Below are the code and all the weights of a small trained network. Each question names an input and a class and asks about switching units off, where a switched-off unit gives its printed mean instead of its output.

import numpy as np


def w(rows, s, z=0):
    codes = np.array(rows[::2]) - 128.0
    scale = np.full(codes.shape[1], s)
    scale[-1] = z or s
    return codes * scale


def f(y):
    return y / 2 * (1 + np.tanh(0.7978845608 * (y + 0.044715 * y**3)))


def log_softmax(a):
    a = a - a.max(-1, keepdims=True)
    return a - np.log(np.exp(a).sum(-1, keepdims=True))


def net(x, mask):
    res = np.array(x, float).reshape(1, 5) / 4 @ E
    y = f(res @ A[0][:, :-1].T + A[0][:, -1])
    res = res + np.where(mask, y, B[0][:, -1]) @ B[0][:, :-1]
    return log_softmax(res[-1] @ U[:, :-1].T + U[:, -1])


A, B = {}, {}
E = w([
[20,250,34,117,99],'x0',
[128,131,135,131,126],'x1',
[18,13,57,238,47],'x2',
[240,205,62,226,142],'x3',
[188,124,108,84,2],'x4',
],0.0066)
A[0] = w([
[79,90,151,57,112,33],'N1',
[196,55,162,139,153,95],'N2',
[97,107,133,84,133,97],'N3',
[168,158,146,73,124,105],'N4',
[94,106,116,157,95,153],'N5',
[186,53,189,147,129,46],'N6',
[177,154,105,197,142,39],'N7',
[97,173,101,96,135,48],'N8',
[130,163,169,76,147,132],'N9',
[175,166,108,200,130,127],'N10',
[182,120,111,80,13,13],'N11',
[147,155,154,102,167,122],'N12',
[98,127,134,158,206,54],'N13',
[91,78,119,210,111,136],'N14',
[59,229,106,115,88,3],'N15',
[90,117,136,167,251,53],'N16',
[112,82,118,154,96,96],'N17',
[154,179,159,75,161,145],'N18',
[72,95,172,64,142,100],'N19',
[178,143,110,182,130,63],'N20',
],0.016,0.003)
B[0] = w([
[125,88,208,128,176,210],'N1',
[35,174,80,121,161,255],'N2',
[137,122,172,140,169,172],'N3',
[168,101,88,159,94,215],'N4',
[166,108,86,157,135,195],'N5',
[46,189,75,108,161,252],'N6',
[117,80,199,134,169,205],'N7',
[86,155,91,119,140,185],'N8',
[179,101,95,160,124,224],'N9',
[122,78,203,126,183,223],'N10',
[165,195,190,99,3,223],'N11',
[165,99,81,143,121,208],'N12',
[136,154,144,90,53,194],'N13',
[204,99,49,148,120,245],'N14',
[25,181,82,100,173,251],'N15',
[155,194,163,107,13,242],'N16',
[176,107,90,154,114,192],'N17',
[171,85,71,158,123,255],'N18',
[128,81,213,128,179,235],'N19',
[131,91,190,115,169,192],'N20',
],0.027,0.0091)
U = w([
[193,115,46,172,113,104],'0',
[63,204,69,101,150,195],'1',
[143,107,201,120,159,216],'2',
[168,210,161,78,10,8],'3',
],0.011,0.0013)

Each question gives the input, the list of numbers given to net, and the class t.
The units are the neurons (one row each of A and B). Each row of codes is followed by its name. A weight is (code - 128) times the scale printed after its matrix; where a second scale follows, it is the last column's (A, B and U).
mask holds one flag per neuron, in row order. A switched-off neuron (its flag False) gives its mean, the last column of its row in B, instead of its output. The means were averaged over made-up inputs and are rounded, as every weight is.
A unit's drop is (log p(t) with every unit on - log p(t) with that unit switched off) / (log p(t) with every unit on - log p(t) with every unit switched off).
The circuit of an input: a set's keep is (log p(t) with only the set's units on - log p(t) with every unit switched off) / (log p(t) with every unit on - log p(t) with every unit switched off). Starting from the 12 units with the biggest drops (on a tie, the unit counted first), units are removed one at a time, each time the one whose removal leaves the highest keep (on an exact tie, the one counted first), for as long as the keep stays at least 0.8.
units of the circuit, in order: the units of the circuit, biggest drop first
most important unit: the unit with the biggest drop
k most important neurons: the k neurons with the biggest drops, biggest first
drop of u: that unit's drop, to one decimal
input [-3,-7,1,5,-7], class 3: units of the circuit, in order -> [N16]
input [2,4,0,6,-7], class 3: 3 most important neurons -> [N16 N13 N19]
input [1,5,-7,-6,-4], class 0: 2 most important neurons -> [N18 N9]
input [-6,-8,-3,-4,-1], class 1: 2 most important neurons -> [N6 N2]
input [-7,6,-8,-6,3], class 0: 2 most important neurons -> [N18 N4]
input [8,-1,-8,6,6], class 0: 3 most important neurons -> [N18 N4 N6]
input [-7,1,-5,-1,-2], class 1: 2 most important neurons -> [N2 N6]
input [-4,-1,1,-2,-4], class 1: 4 most important neurons -> [N11 N2 N6 N4]
input [-3,-5,-1,-1,-4], class 3: 2 most important neurons -> [N15 N16]
input [-8,5,0,8,5], class 1: 2 most important neurons -> [N6 N2]
input [-7,-8,1,2,8], class 3: 3 most important neurons -> [N11 N15 N8]
input [7,1,-7,8,3], class 2: 2 most important neurons -> [N10 N7]
input [-7,-6,-6,-4,7], class 1: 4 most important neurons -> [N6 N2 N16 N14]
input [-5,-4,5,7,2], class 2: units of the circuit, in order -> [N10]
input [-1,-1,-4,-4,-1], class 0: 2 most important neurons -> [N10 N18]
input [5,2,8,-2,-8], class 0: 4 most important neurons -> [N14 N5 N11 N17]
input [5,-4,-6,-7,-2], class 2: drop of N19 -> 2.2
input [2,5,-6,-3,-8], class 3: drop of N13 -> 0.3
input [-8,2,-7,-2,1], class 1: drop of N2 -> 4.4
input [-3,4,1,2,-3], class 1: most important unit -> N11
input [-6,4,-3,-3,8], class 3: drop of N15 -> 0.5
